Below is a small trained network, with its code and all its weights. Each question gives an input and a class and asks what happens when units are switched off, that is, made to give their printed mean instead of their output.

import numpy as np


def w(rows, s, z=0):
    codes = np.array(rows[::2]) - 128.0
    scale = np.full(codes.shape[1], s)
    scale[-1] = z or s
    return codes * scale


def f(y):
    return np.maximum(y, 0)


def log_softmax(a):
    a = a - a.max(-1, keepdims=True)
    return a - np.log(np.exp(a).sum(-1, keepdims=True))


def net(x, mask):
    res = np.array(x, float).reshape(1, 5) / 4 @ E
    y = f(res @ A[0][:, :-1].T + A[0][:, -1])
    res = res + np.where(mask, y, B[0][:, -1]) @ B[0][:, :-1]
    return log_softmax(res[-1] @ U[:, :-1].T + U[:, -1])


A, B = {}, {}
E = w([
[215,95,22],'x0',
[26,7,96],'x1',
[46,194,68],'x2',
[129,128,129],'x3',
[128,129,128],'x4',
],0.014)
A[0] = w([
[33,198,133,126],'neuron 1',
[104,167,61,69],'neuron 2',
[88,166,142,238],'neuron 3',
[146,78,253,226],'neuron 4',
[147,175,186,125],'neuron 5',
[66,31,109,151],'neuron 6',
[46,72,96,91],'neuron 7',
[103,80,121,191],'neuron 8',
[136,177,140,253],'neuron 9',
[134,151,17,28],'neuron 10',
[62,181,140,128],'neuron 11',
[169,152,17,147],'neuron 12',
[128,69,102,26],'neuron 13',
[100,184,32,121],'neuron 14',
[79,171,132,155],'neuron 15',
[244,48,105,118],'neuron 16',
[49,53,142,112],'neuron 17',
[87,59,108,187],'neuron 18',
[107,122,229,198],'neuron 19',
[137,135,63,83],'neuron 20',
[132,89,60,109],'neuron 21',
[68,127,186,157],'neuron 22',
],0.014,0.0055)
B[0] = w([
[179,176,109,237],'neuron 1',
[52,85,190,187],'neuron 2',
[157,149,168,203],'neuron 3',
[41,97,155,231],'neuron 4',
[144,106,146,194],'neuron 5',
[120,117,51,254],'neuron 6',
[115,192,9,234],'neuron 7',
[112,72,91,196],'neuron 8',
[172,113,159,202],'neuron 9',
[66,115,147,212],'neuron 10',
[195,157,123,207],'neuron 11',
[133,104,145,245],'neuron 12',
[123,104,120,171],'neuron 13',
[74,121,201,225],'neuron 14',
[180,178,145,193],'neuron 15',
[223,162,72,240],'neuron 16',
[118,128,59,239],'neuron 17',
[116,85,79,225],'neuron 18',
[48,99,166,221],'neuron 19',
[111,123,143,181],'neuron 20',
[99,81,125,197],'neuron 21',
[98,148,110,214],'neuron 22',
],0.014,0.016)
U = w([
[121,68,248,165],'0',
[185,197,84,252],'1',
[62,94,134,106],'2',
[174,96,98,2],'3',
[158,221,176,36],'4',
],0.015,0.0093)

Each question gives the input, the list of numbers given to net, and the class t.
The units are the neurons (one row each of A and B). Each row of codes is followed by its name. A weight is (code - 128) times the scale printed after its matrix; where a second scale follows, it is the last column's (A, B and U).
mask holds one flag per neuron, in row order. A switched-off neuron (its flag False) gives its mean, the last column of its row in B, instead of its output. The means were averaged over made-up inputs and are rounded, as every weight is.
A unit's drop is (log p(t) with every unit on - log p(t) with that unit switched off) / (log p(t) with every unit on - log p(t) with every unit switched off).
The circuit of an input: a set's keep is (log p(t) with only the set's units on - log p(t) with every unit switched off) / (log p(t) with every unit on - log p(t) with every unit switched off). Starting from the 12 units with the biggest drops (on a tie, the unit counted first), units are removed one at a time, each time the one whose removal leaves the highest keep (on an exact tie, the one counted first), for as long as the keep stays at least 0.8.
circuit, biggest first: the units of the circuit, biggest drop first
unit that matters most: the unit with the biggest drop
top k neurons: the k neurons with the biggest drops, biggest first
drop when u is switched off: that unit's drop, to one decimal
input [-7,0,-7,6,3], class 0: circuit, biggest first : neuron 7
input [-5,8,1,1,2], class 1: top 2 neurons : neuron 7; neuron 1
input [0,3,5,1,-1], class 1: top 2 neurons : neuron 4; neuron 19
input [0,4,8,0,5], class 1: top 3 neurons : neuron 1; neuron 7; neuron 4
input [0,-8,3,6,-3], class 4: top 2 neurons : neuron 4; neuron 19
input [-2,0,-3,8,0], class 0: top 2 neurons : neuron 7; neuron 6
input [5,2,0,7,-1], class 3: top 3 neurons : neuron 16; neuron 4; neuron 19
input [2,3,0,4,7], class 3: top 2 neurons : neuron 4; neuron 19
input [2,3,-4,6,6], class 3: top 2 neurons : neuron 1; neuron 16
input [1,7,-8,6,3], class 3: top 2 neurons : neuron 16; neuron 14
input [6,0,-5,1,5], class 1: top 4 neurons : neuron 16; neuron 19; neuron 2; neuron 4
input [6,0,-7,-7,7], class 1: top 3 neurons : neuron 16; neuron 19; neuron 2
input [0,-6,-8,-6,-8], class 0: top 2 neurons : neuron 4; neuron 7
input [2,4,-1,-3,6], class 3: unit that matters most : neuron 1
input [1,6,-4,-3,-7], class 3: drop when neuron 10 is switched off : 0.1
input [7,0,-6,-8,-3], class 1: drop when neuron 16 is switched off : 4.7
input [-1,-1,1,4,-6], class 4: drop when neuron 22 is switched off : 0.0
input [-1,-6,-3,-3,3], class 0: drop when neuron 7 is switched off : 0.1
